Below are the code and all the weights of a small trained network. Each question names an input and a target symbol and asks about switching units off, where a switched-off unit gives its printed mean instead of its output.

import numpy as np


def w(rows, s, z=0):
    codes = np.array(rows[::2]) - 128.0
    scale = np.full(codes.shape[1], s)
    scale[-1] = z or s
    return codes * scale


def f(y):
    return np.maximum(y, 0)


def softmax(a):
    e = np.exp(a - a.max(-1, keepdims=True))
    return e / e.sum(-1, keepdims=True)


def log_softmax(a):
    a = a - a.max(-1, keepdims=True)
    return a - np.log(np.exp(a).sum(-1, keepdims=True))


def net(x, mask):
    ids = ['ΛΦΩαγηξπτ'.index(c) for c in x.split()]
    T = len(ids)
    res = E[ids] + P[:T]
    q, k, v = (res @ M[0].T for M in (Q, K, V))
    z = softmax(np.where(np.tri(T) > 0, q @ k.T / 3**0.5, -1e9)) @ v
    res = res + np.where(mask[0], z, O[0][:, -1]) @ O[0][:, :-1]
    y = f(res @ A[0][:, :-1].T + A[0][:, -1])
    res = res + np.where(mask[1:13], y, B[0][:, -1]) @ B[0][:, :-1]
    return log_softmax(res[-1] @ U[:, :-1].T + U[:, -1])


Q, K, V, O, A, B = {}, {}, {}, {}, {}, {}
E = w([
[110,107,138,138,125],'Λ',
[131,216,110,108,111],'Φ',
[84,98,133,102,90],'Ω',
[86,249,142,195,70],'α',
[110,91,164,105,53],'γ',
[185,76,124,127,122],'η',
[137,134,56,174,154],'ξ',
[203,179,78,69,115],'π',
[90,181,55,143,104],'τ',
],0.018)
P = w([
[216,182,138,71,182],'0',
[203,171,119,77,132],'1',
[208,167,104,94,105],'2',
[201,145,93,119,78],'3',
[204,128,79,139,56],'4',
[200,114,64,153,32],'5',
[194,99,52,177,27],'6',
[195,84,40,190,2],'7',
],0.0069)
Q[0] = w([
[91,28,158,161,97],'head 0',
[210,162,94,116,1],'head 0',
[94,185,75,176,117],'head 0',
],0.026)
K[0] = w([
[183,107,168,137,33],'head 0',
[141,121,1,165,81],'head 0',
[60,110,99,147,143],'head 0',
],0.028)
V[0] = w([
[6,168,100,73,103],'head 0',
[97,163,202,196,135],'head 0',
[107,138,57,162,236],'head 0',
],0.017)
O[0] = w([
[23,39,10,4,81,166],'head 0',
[76,162,2,208,97,2],'head 0',
[211,55,133,230,40,151],'head 0',
],0.0093,0.0082)
A[0] = w([
[111,5,141,124,176,55],'neuron 0',
[130,105,69,128,107,147],'neuron 1',
[135,212,86,118,120,9],'neuron 2',
[114,132,124,101,173,195],'neuron 3',
[132,178,136,109,148,196],'neuron 4',
[125,55,168,138,190,10],'neuron 5',
[147,129,124,170,123,254],'neuron 6',
[151,94,78,161,218,205],'neuron 7',
[170,159,118,118,97,81],'neuron 8',
[114,35,179,158,143,74],'neuron 9',
[47,185,146,153,136,45],'neuron 10',
[160,196,82,157,126,43],'neuron 11',
],0.017,0.0061)
B[0] = w([
[224,90,107,131,88,190],'neuron 0',
[71,187,170,176,116,246],'neuron 1',
[205,55,105,13,112,170],'neuron 2',
[65,104,91,165,165,185],'neuron 3',
[160,97,116,194,173,204],'neuron 4',
[3,95,171,130,51,170],'neuron 5',
[178,177,62,93,193,205],'neuron 6',
[138,130,80,219,86,147],'neuron 7',
[69,139,120,159,108,189],'neuron 8',
[102,145,187,41,117,202],'neuron 9',
[139,237,189,161,195,169],'neuron 10',
[108,53,139,121,85,168],'neuron 11',
],0.019,0.013)
U = w([
[205,145,63,162,94,164],'Λ',
[121,85,136,121,102,63],'Φ',
[88,2,56,77,110,254],'Ω',
[33,133,89,146,49,190],'α',
[73,105,104,100,155,86],'γ',
[171,81,202,202,119,141],'η',
[136,154,165,63,118,100],'ξ',
[82,65,196,105,105,34],'π',
[175,35,168,113,45,131],'τ',
],0.0057)

Each question gives the input, a string of symbols that net reads in full, and the target symbol t.
The units are the heads (3 rows each of Q, K, V and O) and the neurons (one row each of A and B). Each row of codes is followed by its name. A weight is (code - 128) times the scale printed after its matrix; where a second scale follows, it is the last column's (O, A, B and U).
mask holds one flag per unit, heads first, then neurons. A switched-off unit (its flag False) gives its mean, the last column of its rows in O or B, instead of its output. The means were averaged over made-up inputs and are rounded, as every weight is.
A unit's drop is (log p(t) with every unit on - log p(t) with that unit switched off) / (log p(t) with every unit on - log p(t) with every unit switched off).
The circuit of an input: a set's keep is (log p(t) with only the set's units on - log p(t) with every unit switched off) / (log p(t) with every unit on - log p(t) with every unit switched off). Starting from the 12 units with the biggest drops (on a tie, the unit counted first), units are removed one at a time, each time the one whose removal leaves the highest keep (on an exact tie, the one counted first), for as long as the keep stays at least 0.8.
units of the circuit, in order: the units of the circuit, biggest drop first
most important unit: the unit with the biggest drop
k most important neurons: the k neurons with the biggest drops, biggest first
drop when u is switched off: that unit's drop, to one decimal
input Ω α Ω α Λ ξ τ Φ, target α: units of the circuit, in order => head 0; neuron 1; neuron 2
input Ω ξ π, target Λ: units of the circuit, in order => head 0; neuron 6
input α Λ Λ, target α: most important neuron => neuron 0
input π π ξ α τ τ ξ π, target Λ: units of the circuit, in order => neuron 6; head 0
input α α ξ π Ω Ω Ω Ω, target Ω: units of the circuit, in order => head 0; neuron 1
input τ η τ Ω Ω Ω Λ, target Ω: 3 most important neurons => neuron 1; neuron 10; neuron 3
input Ω π α Ω, target π: 2 most important neurons => neuron 5; neuron 6
input ξ ξ Φ, target Λ: units of the circuit, in order => neuron 6; head 0
input τ τ ξ π Φ, target Λ: units of the circuit, in order => head 0; neuron 6
input η Λ π α γ γ, target γ: units of the circuit, in order => head 0; neuron 3
input η α π η ξ, target Λ: units of the circuit, in order => neuron 6; head 0
input α Ω Ω ξ γ α α Ω, target α: units of the circuit, in order => head 0; neuron 1
input π Ω ξ η, target ξ: units of the circuit, in order => head 0; neuron 9; neuron 6
input α Λ η Λ, target η: units of the circuit, in order => head 0
input τ α γ Λ Λ τ η, target τ: units of the circuit, in order => neuron 0; head 0
input Φ Λ Λ ξ π Ω, target π: 2 most important neurons => neuron 5; neuron 9
input Φ τ Ω Ω Φ, target α: units of the circuit, in order => head 0; neuron 1
input γ ξ η, target ξ: units of the circuit, in order => neuron 9; head 0; neuron 6
input Ω η τ Ω α Ω, target α: 2 most important neurons => neuron 1; neuron 2
input ξ π ξ Ω τ Λ, target τ: most important unit => neuron 0
input π γ Λ Λ Φ ξ Λ, target ξ: drop when neuron 6 is switched off => 0.6
input Ω α Ω η Λ Λ α, target ξ: drop when head 0 is switched off => 0.8
input τ Ω γ Λ π, target α: drop when neuron 8 is switched off => 0.1
input Ω τ Ω Ω τ Λ τ γ, target τ: drop when head 0 is switched off => 0.3
